[[46 59 44 74 21 35 30]
 [68 67 79 57 44 41 47]
 [72 66 90 40 84 70 70]]	66

[ 39 220 219 261 792 551]	220

[ 567 -125 -847 -574]	-125

[2044 9827 6452 5571 4422 8400]	9827

[ 801 -189 -877 -318   43]	-189

[8757 4721 6442 2255 4127]	4721

[-121 -548  467   89  503  525 -279]	-548
---
[[41 49  5  3]
 [70 26  3 11]
 [ 5  2 31 54]]: 41, 54

[20 -8 44 26 43 25 58]: 20, 58

[[-23  -7  12 -40 -64 -16]
 [-18  -2  17 -40 -59 -20]
 [-16 -14  20 -42 -48 -10]]: -23, -10

[[ 16  41 -32 -47  21  19   1]
 [ 30  -1 -24 -67 -35   8  24]]: 16, 24

[[-38  -9  13 -26  55]
 [-52  44   9 -34  37]]: -38, 37

[40 50 16  1]: 40, 1

[[-48 -28 -43  59 -43  -8  23]
 [-36 -55 -34  29 -11  -5  24]
 [ -1  24  39 -48  30 -33 -13]]: -48, -13

[-22 -70 -21  -2   8  20]: -22, 20

[ -1  20  12  -4   5 -14  64]: -1, 64

[-34 -69 -37  39  56]: -34, 56
---
125  184   89  210  164   61 -> 164

35  25  22  60  21  63
49  28  82  37  52  29
-> 52

7  3  7  6  1
7  2  7  6  1
-> 6

17  18  97  16
37  73  90  69
31  12  92  15
-> 92

 18  -43   16   27   20 -> 27

 13  -19   31  -15  -30  -35   -2 -> -35

-37   19    6    9    5   34   -7 -> 34

-211   534   222   283  -332   375    27
-580   466  -296   672  -252  -138   379
-> -138
---
18.9	-10.5	9.8	18.5	16.4 -> 16.4
-0.01	0.06	-0.05	0.17	-0.11	-0.07 -> -0.07
-175.1	-60.1	149.7	-123.5 -> -123.5
-0.018	0.118	-0.128	-0.100	0.028 -> 0.028
-166.05	126.58	-112.84	19.33 -> 19.33
175.79	-127.97	18.53	-51.16	8.28 -> 8.28
4.10	-159.33	109.49	85.33	-89.93	-45.09 -> -45.09
---
[ 0  2 -6 52  0] out 2

[[-14  22  69   7 -59  47  13]
 [-14 -39  12  35  21 -11 -37]] out -39

[[ -1  65  -1  -2  -4  -1   4]
 [ -1 -22  -2   1  24   1   3]
 [ -2  36  -4   1  21   0   0]] out 36

[-65  52  -2  11] out 52

[-63 -55   1 -46 -52] out -55

[ -5  -4 -50  -3] out -4

[-15  -1 -70 -55  56 -51] out -1

[  9   7  55 -53 -47] out 7
---
-6,-1,1,25,0
-13,7,4,-24,-67
-> -6, -67

-28,41,-16,-37,19
63,-56,-53,-26,3
-23,-28,19,-12,49
-> -28, 49

-4,56,24,-58,47 -> -4, 47

47,39,71,-24,7,-2,52 -> 47, 52

-3,-14,-30,-11,52,-5,13 -> -3, 13

-65,-61,22,24,7 -> -65, 7
---
[[-53   1  -1 -57]
 [ 34 -16  11 -23]
 [ 37 -13  -1  55]] ==> -1

[[ 30  -1  -5 -30 -52  50  13]
 [ -7   6 -59  69  20  32  23]] ==> 32

[[  2   1   1   0   0]
 [ 31 -24  55 -45  43]] ==> -45

[[ 11   7 -61  -8 -58  13]
 [ 29  -3 -70 -24 -44 -17]] ==> -44

[-27  -4  55 -28  23 -12  12] ==> -12

[ 37  -9 -68 -15   2] ==> -15

[ 15   0 -23  55] ==> -23
---
array([237, 109,  34, 158]) -> 237, 158

array([ 682,  733, -599,  813]) -> 682, 813

array([[ 77, 170, 158, 193],
       [166, 106,  38,  31],
       [106, 138, 138, 170]]) -> 77, 170

array([135,   3,  55, 206, 155]) -> 135, 155

array([-45, -15, -42, -39, -31, -48,  31]) -> -45, 31

array([128,   8, 223,  82]) -> 128, 82

array([-38, -11, -32,  35]) -> -38, 35

array([4477, 8379, 6398, 6132, 2571, 8188, 7824]) -> 4477, 7824

array([ 17, 254, 195, 121,  63,  68]) -> 17, 68
